Here is a tiny trained network, its code and every weight. The questions are about switching its units off for an input and a target symbol, where a switched-off unit gives its printed mean instead of its output.

import numpy as np


def w(rows, s, z=0):
    codes = np.array(rows[::2]) - 128.0
    scale = np.full(codes.shape[1], s)
    scale[-1] = z or s
    return codes * scale


def norm(h):
    return h / np.sqrt((h * h).mean(-1, keepdims=True) + 1e-5)


def f(y):
    return y / 2 * (1 + np.tanh(0.7978845608 * (y + 0.044715 * y**3)))


def softmax(a):
    e = np.exp(a - a.max(-1, keepdims=True))
    return e / e.sum(-1, keepdims=True)


def log_softmax(a):
    a = a - a.max(-1, keepdims=True)
    return a - np.log(np.exp(a).sum(-1, keepdims=True))


def net(x, mask):
    ids = ['ΓΔΘΛβεζμπσφ'.index(c) for c in x.split()]
    T = len(ids)
    res = E[ids] + P[:T]
    r = norm(res)
    for j in range(2):
        rows = slice(4 * j, 4 * j + 4)
        q, k, v = (r @ M[0][rows].T for M in (Q, K, V))
        z = softmax(np.where(np.tri(T) > 0, q @ k.T / 4**0.5, -1e9)) @ v
        o = O[0][rows]
        res = res + np.where(mask[j], z, o[:, -1]) @ o[:, :-1]
    y = f(norm(res) @ A[0][:, :-1].T + A[0][:, -1])
    res = res + np.where(mask[2:18], y, B[0][:, -1]) @ B[0][:, :-1]
    return log_softmax(norm(res)[-1] @ U[:, :-1].T + U[:, -1])


Q, K, V, O, A, B = {}, {}, {}, {}, {}, {}
E = w([
[171,184,85,29,174,126,78,114],'Γ',
[118,83,239,144,123,100,121,99],'Δ',
[119,175,154,121,254,70,173,61],'Θ',
[162,68,140,105,177,162,126,87],'Λ',
[128,6,105,172,53,124,118,90],'β',
[206,172,231,140,87,174,60,175],'ε',
[125,98,118,38,141,135,90,168],'ζ',
[129,131,106,184,121,77,102,242],'μ',
[212,147,57,217,115,117,110,87],'π',
[163,80,154,83,155,104,88,50],'σ',
[154,60,51,141,102,194,173,17],'φ',
],0.015)
P = w([
[199,1,158,104,163,106,190,195],'0',
[128,41,131,107,165,138,98,96],'1',
[191,53,150,114,121,104,225,161],'2',
[88,79,125,124,168,165,73,103],'3',
[145,107,145,123,91,119,239,143],'4',
[58,107,110,142,151,178,72,91],'5',
[96,152,128,119,57,131,230,123],'6',
[33,131,102,154,135,186,76,77],'7',
[66,172,126,136,69,132,202,131],'8',
[26,157,106,162,119,186,112,93],'9',
],0.0083)
Q[0] = w([
[86,186,90,121,150,148,100,172],'H1',
[200,216,251,58,250,154,76,141],'H1',
[10,116,156,103,154,199,73,76],'H1',
[175,207,239,50,155,149,167,152],'H1',
[90,208,186,176,167,139,151,81],'H2',
[180,97,173,158,72,33,253,199],'H2',
[164,74,131,97,110,140,220,1],'H2',
[180,180,78,28,189,88,208,145],'H2',
],0.0091)
K[0] = w([
[145,94,114,127,171,116,68,123],'H1',
[92,13,141,43,181,110,155,70],'H1',
[69,148,141,107,132,164,102,88],'H1',
[155,64,164,37,181,110,164,114],'H1',
[88,112,149,150,161,114,154,38],'H2',
[250,86,184,113,102,87,207,154],'H2',
[78,199,135,130,46,137,206,113],'H2',
[149,114,46,36,154,51,209,141],'H2',
],0.013)
V[0] = w([
[72,101,131,102,106,2,113,161],'H1',
[159,139,211,101,100,130,123,122],'H1',
[74,125,136,65,92,172,132,75],'H1',
[91,142,192,133,135,183,154,196],'H1',
[131,81,121,102,107,132,118,172],'H2',
[178,156,167,91,184,218,114,172],'H2',
[172,150,64,73,112,125,56,163],'H2',
[160,175,122,194,87,152,141,147],'H2',
],0.0093)
O[0] = w([
[57,115,89,154,159,198,132,136,135],'H1',
[121,95,137,128,94,152,58,191,176],'H1',
[139,59,143,81,107,119,202,204,114],'H1',
[86,104,166,102,137,145,102,92,2],'H1',
[1,168,86,99,120,161,145,97,172],'H2',
[101,167,166,128,74,120,114,148,145],'H2',
[138,133,109,110,32,154,189,101,58],'H2',
[159,111,138,102,136,171,87,78,20],'H2',
],0.0082,0.0041)
A[0] = w([
[164,122,81,81,173,113,146,45,103],'N1',
[168,78,98,148,86,139,141,220,126],'N2',
[162,119,117,116,242,135,88,128,116],'N3',
[40,115,186,108,74,68,129,75,129],'N4',
[177,220,12,132,85,118,103,104,154],'N5',
[147,149,168,53,125,98,61,100,58],'N6',
[249,122,136,194,94,148,42,110,117],'N7',
[65,206,80,200,153,215,115,138,4],'N8',
[163,100,189,125,82,64,131,144,92],'N9',
[204,137,169,103,79,218,51,102,116],'N10',
[84,90,100,122,122,142,180,137,79],'N11',
[93,78,134,122,119,146,122,58,76],'N12',
[150,113,124,111,52,162,181,77,70],'N13',
[111,155,80,184,163,121,144,182,126],'N14',
[85,159,186,136,101,50,112,174,148],'N15',
[155,135,160,154,65,111,170,109,90],'N16',
],0.011,0.0037)
B[0] = w([
[82,131,198,138,90,151,159,157,234],'N1',
[168,144,146,133,107,98,52,78,211],'N2',
[123,185,70,125,84,137,150,131,245],'N3',
[129,130,129,187,186,140,182,133,202],'N4',
[139,67,19,134,197,123,115,193,254],'N5',
[239,81,99,99,201,156,139,140,142],'N6',
[115,241,97,215,85,152,173,104,252],'N7',
[41,109,122,50,153,179,75,2,184],'N8',
[94,122,104,154,155,158,107,104,211],'N9',
[203,165,178,176,89,96,91,162,216],'N10',
[158,164,133,123,122,27,123,116,177],'N11',
[157,199,148,89,131,136,84,170,182],'N12',
[121,140,136,84,169,153,73,112,195],'N13',
[144,143,201,93,131,125,97,38,169],'N14',
[89,117,189,164,84,163,140,170,221],'N15',
[88,157,83,118,155,179,132,129,155],'N16',
],0.0099,0.005)
U = w([
[143,122,40,61,175,132,64,237,143],'Γ',
[77,10,174,211,162,153,165,194,192],'Δ',
[126,234,177,130,237,43,187,100,63],'Θ',
[236,124,162,114,236,185,95,120,47],'Λ',
[156,76,136,140,95,6,65,78,156],'β',
[176,192,201,149,8,195,79,120,199],'ε',
[41,161,129,72,17,88,197,165,164],'ζ',
[48,166,115,83,164,176,73,17,178],'μ',
[114,153,2,254,118,115,193,98,77],'π',
[155,171,223,2,157,145,92,159,58],'σ',
[178,44,143,108,84,186,241,76,250],'φ',
],0.007,0.0021)

Each question gives the input, a string of symbols that net reads in full, and the target symbol t.
The units are the heads (4 rows each of Q, K, V and O) and the neurons (one row each of A and B). Each row of codes is followed by its name. A weight is (code - 128) times the scale printed after its matrix; where a second scale follows, it is the last column's (O, A, B and U).
mask holds one flag per unit, heads first, then neurons. A switched-off unit (its flag False) gives its mean, the last column of its rows in O or B, instead of its output. The means were averaged over made-up inputs and are rounded, as every weight is.
A unit's drop is (log p(t) with every unit on - log p(t) with that unit switched off) / (log p(t) with every unit on - log p(t) with every unit switched off).
The circuit of an input: a set's keep is (log p(t) with only the set's units on - log p(t) with every unit switched off) / (log p(t) with every unit on - log p(t) with every unit switched off). Starting from the 12 units with the biggest drops (on a tie, the unit counted first), units are removed one at a time, each time the one whose removal leaves the highest keep (on an exact tie, the one counted first), for as long as the keep stays at least 0.8.
units of the circuit, in order: the units of the circuit, biggest drop first
unit that matters most: the unit with the biggest drop
top k neurons: the k neurons with the biggest drops, biggest first
which heads matter: for each layer, one digit per head in row order, 1 if its drop is at least 0.15 and else 0, layers parted by /
input Δ Θ Λ, target Γ: units of the circuit, in order -> (H2, N7, N3)
input ζ Γ μ μ Δ Δ β ε μ Λ, target Λ: units of the circuit, in order -> (H1, H2, N6)
input Δ σ Λ π Δ μ Δ Λ, target σ: unit that matters most -> H1
input ζ ε Γ Δ μ, target μ: units of the circuit, in order -> (H1, N8)
input Λ π σ, target Δ: top 2 neurons -> (N7, N9)
input Λ Δ Λ Θ β Γ Δ Δ φ, target φ: units of the circuit, in order -> (H1, N7)
input Θ Θ Λ φ Δ Λ, target φ: top 3 neurons -> (N7, N5, N10)
input Θ σ Δ σ Θ ζ σ ε β, target ε: which heads matter -> 11
input Θ Λ Λ, target π: units of the circuit, in order -> (N3, H2, N12)
input Γ φ σ, target μ: units of the circuit, in order -> (H2, N13, N9)
input Θ σ σ, target π: units of the circuit, in order -> (N3, H1)
input Θ φ β Γ σ φ σ, target β: units of the circuit, in order -> (H1, N2, N7)
input β μ Θ Θ ζ β μ φ, target μ: which heads matter -> 10
input Γ Θ σ, target μ: top 2 neurons -> (N13, N16)
input σ Δ π φ π Δ Λ, target ε: units of the circuit, in order -> (H2, N1, N10)
input Δ Δ Δ σ, target Γ: which heads matter -> 11
input Δ ε σ σ ζ σ Γ Δ π Λ, target Γ: units of the circuit, in order -> (H1, H2, N7, N3)
input π ε π Δ β μ ε Δ, target Δ: which heads matter -> 10
input μ Λ σ, target σ: which heads matter -> 01
input ζ μ σ σ β σ π β σ, target ε: top 2 neurons -> (N1, N5)
input β ε ε σ, target Λ: which heads matter -> 01
input φ σ β, target β: which heads matter -> 00
input ζ σ Δ Θ ε φ σ β, target ε: which heads matter -> 00
input π ε φ μ σ σ Λ, target β: top neuron -> (N2)
input ε φ σ Δ μ σ β φ Δ σ, target φ: top neuron -> (N5)
input ε σ μ Θ Λ, target σ: which heads matter -> 01
input Λ σ σ Δ σ, target β: which heads matter -> 11
input ζ Λ β σ, target Δ: which heads matter -> 11
